Here is a tiny trained network, its code and every weight. The questions are about switching its units off for an input and a class, where a switched-off unit gives its printed mean instead of its output.

import numpy as np


def w(rows, s, z=0):
    codes = np.array(rows[::2]) - 128.0
    scale = np.full(codes.shape[1], s)
    scale[-1] = z or s
    return codes * scale


def f(y):
    return np.maximum(y, 0)


def log_softmax(a):
    a = a - a.max(-1, keepdims=True)
    return a - np.log(np.exp(a).sum(-1, keepdims=True))


def net(x, mask):
    res = np.array(x, float).reshape(1, 8) / 4 @ E
    y = f(res @ A[0][:, :-1].T + A[0][:, -1])
    res = res + np.where(mask, y, B[0][:, -1]) @ B[0][:, :-1]
    return log_softmax(res[-1] @ U[:, :-1].T + U[:, -1])


A, B = {}, {}
E = w([
[127,131,132,126,125,131,129,125],'x0',
[137,128,128,143,135,117,140,114],'x1',
[79,114,100,74,173,155,153,132],'x2',
[125,129,146,203,175,80,212,115],'x3',
[129,128,126,126,126,128,124,131],'x4',
[117,219,84,120,88,137,165,173],'x5',
[121,130,137,117,116,137,121,143],'x6',
[11,164,147,137,122,105,62,99],'x7',
],0.012)
A[0] = w([
[67,160,29,89,45,82,208,170,41],'n1',
[68,163,142,152,110,97,83,101,69],'n2',
[54,143,131,126,97,94,118,98,1],'n3',
[76,153,147,90,145,89,123,72,21],'n4',
[93,121,144,239,174,146,195,157,203],'n5',
[73,119,95,52,241,163,166,133,102],'n6',
[110,1,212,78,175,119,114,82,101],'n7',
[189,110,113,114,128,165,175,128,8],'n8',
],0.009,0.0055)
B[0] = w([
[96,95,43,178,83,86,177,129,204],'n1',
[204,89,143,31,190,103,132,135,194],'n2',
[171,131,112,89,199,118,199,185,167],'n3',
[183,79,129,67,168,71,160,170,162],'n4',
[103,137,129,101,111,255,75,110,255],'n5',
[253,209,172,182,74,101,19,144,208],'n6',
[86,96,46,150,41,104,183,148,238],'n7',
[175,53,196,86,187,100,169,180,169],'n8',
],0.0091,0.0094)
U = w([
[141,47,158,86,254,72,199,206,19],'0',
[127,119,111,102,97,133,141,43,239],'1',
[104,96,113,141,129,135,115,103,232],'2',
[61,76,65,182,67,51,194,106,2],'3',
[80,102,125,94,114,238,77,105,121],'4',
[170,154,189,204,97,61,66,96,127],'5',
],0.009,0.0066)

Each question gives the input, the list of numbers given to net, and the class t.
The units are the neurons (one row each of A and B). Each row of codes is followed by its name. A weight is (code - 128) times the scale printed after its matrix; where a second scale follows, it is the last column's (A, B and U).
mask holds one flag per neuron, in row order. A switched-off neuron (its flag False) gives its mean, the last column of its row in B, instead of its output. The means were averaged over made-up inputs and are rounded, as every weight is.
A unit's drop is (log p(t) with every unit on - log p(t) with that unit switched off) / (log p(t) with every unit on - log p(t) with every unit switched off).
The circuit of an input: a set's keep is (log p(t) with only the set's units on - log p(t) with every unit switched off) / (log p(t) with every unit on - log p(t) with every unit switched off). Starting from all 8 units, units are removed one at a time, each time the one whose removal leaves the highest keep (on an exact tie, the one counted first), for as long as the keep stays at least 0.8.
circuit, biggest first: the units of the circuit, biggest drop first
most important unit: the unit with the biggest drop
top k neurons: the k neurons with the biggest drops, biggest first
drop when u is switched off: that unit's drop, to one decimal
input [0,-3,-3,-1,2,5,-2,1], class 3: top 2 neurons	[n5; n6]
input [7,6,-2,-4,-8,1,7,-7], class 0: top 3 neurons	[n8; n5; n6]
input [-7,-5,1,-7,4,8,6,4], class 3: top 2 neurons	[n1; n5]
input [3,-7,4,-6,5,6,2,1], class 3: circuit, biggest first	[n1]
input [-3,3,6,7,8,3,-4,5], class 4: top 3 neurons	[n5; n7; n8]
input [7,-5,-2,-7,-7,1,6,-7], class 0: circuit, biggest first	[n5; n8]
input [5,-2,3,5,-6,-7,-5,8], class 0: top 3 neurons	[n4; n2; n3]
input [-3,0,-3,0,-1,-6,-3,-3], class 3: top 4 neurons	[n7; n6; n5; n2]
input [1,-6,-2,8,-3,-7,4,-3], class 4: top 2 neurons	[n5; n1]
input [-2,-1,8,-6,4,-8,8,3], class 1: circuit, biggest first	[n7; n6]
input [6,-3,8,-7,-6,-7,-1,7], class 5: top 2 neurons	[n6; n5]
input [0,-8,-6,0,-8,2,-2,7], class 0: top 2 neurons	[n2; n3]
input [-5,-7,3,3,0,8,-1,-6], class 3: top 2 neurons	[n1; n2]
input [-4,-8,7,6,-7,1,5,8], class 0: top 3 neurons	[n3; n4; n2]
input [6,-3,-4,-1,5,-2,-5,6], class 0: most important unit	n2
input [-3,-5,6,-7,-6,-8,-5,2], class 3: drop when n7 is switched off	1.0
input [-6,-3,4,8,-8,6,5,-3], class 4: drop when n5 is switched off	1.2
input [2,7,5,8,0,6,0,1], class 4: drop when n6 is switched off	0.0
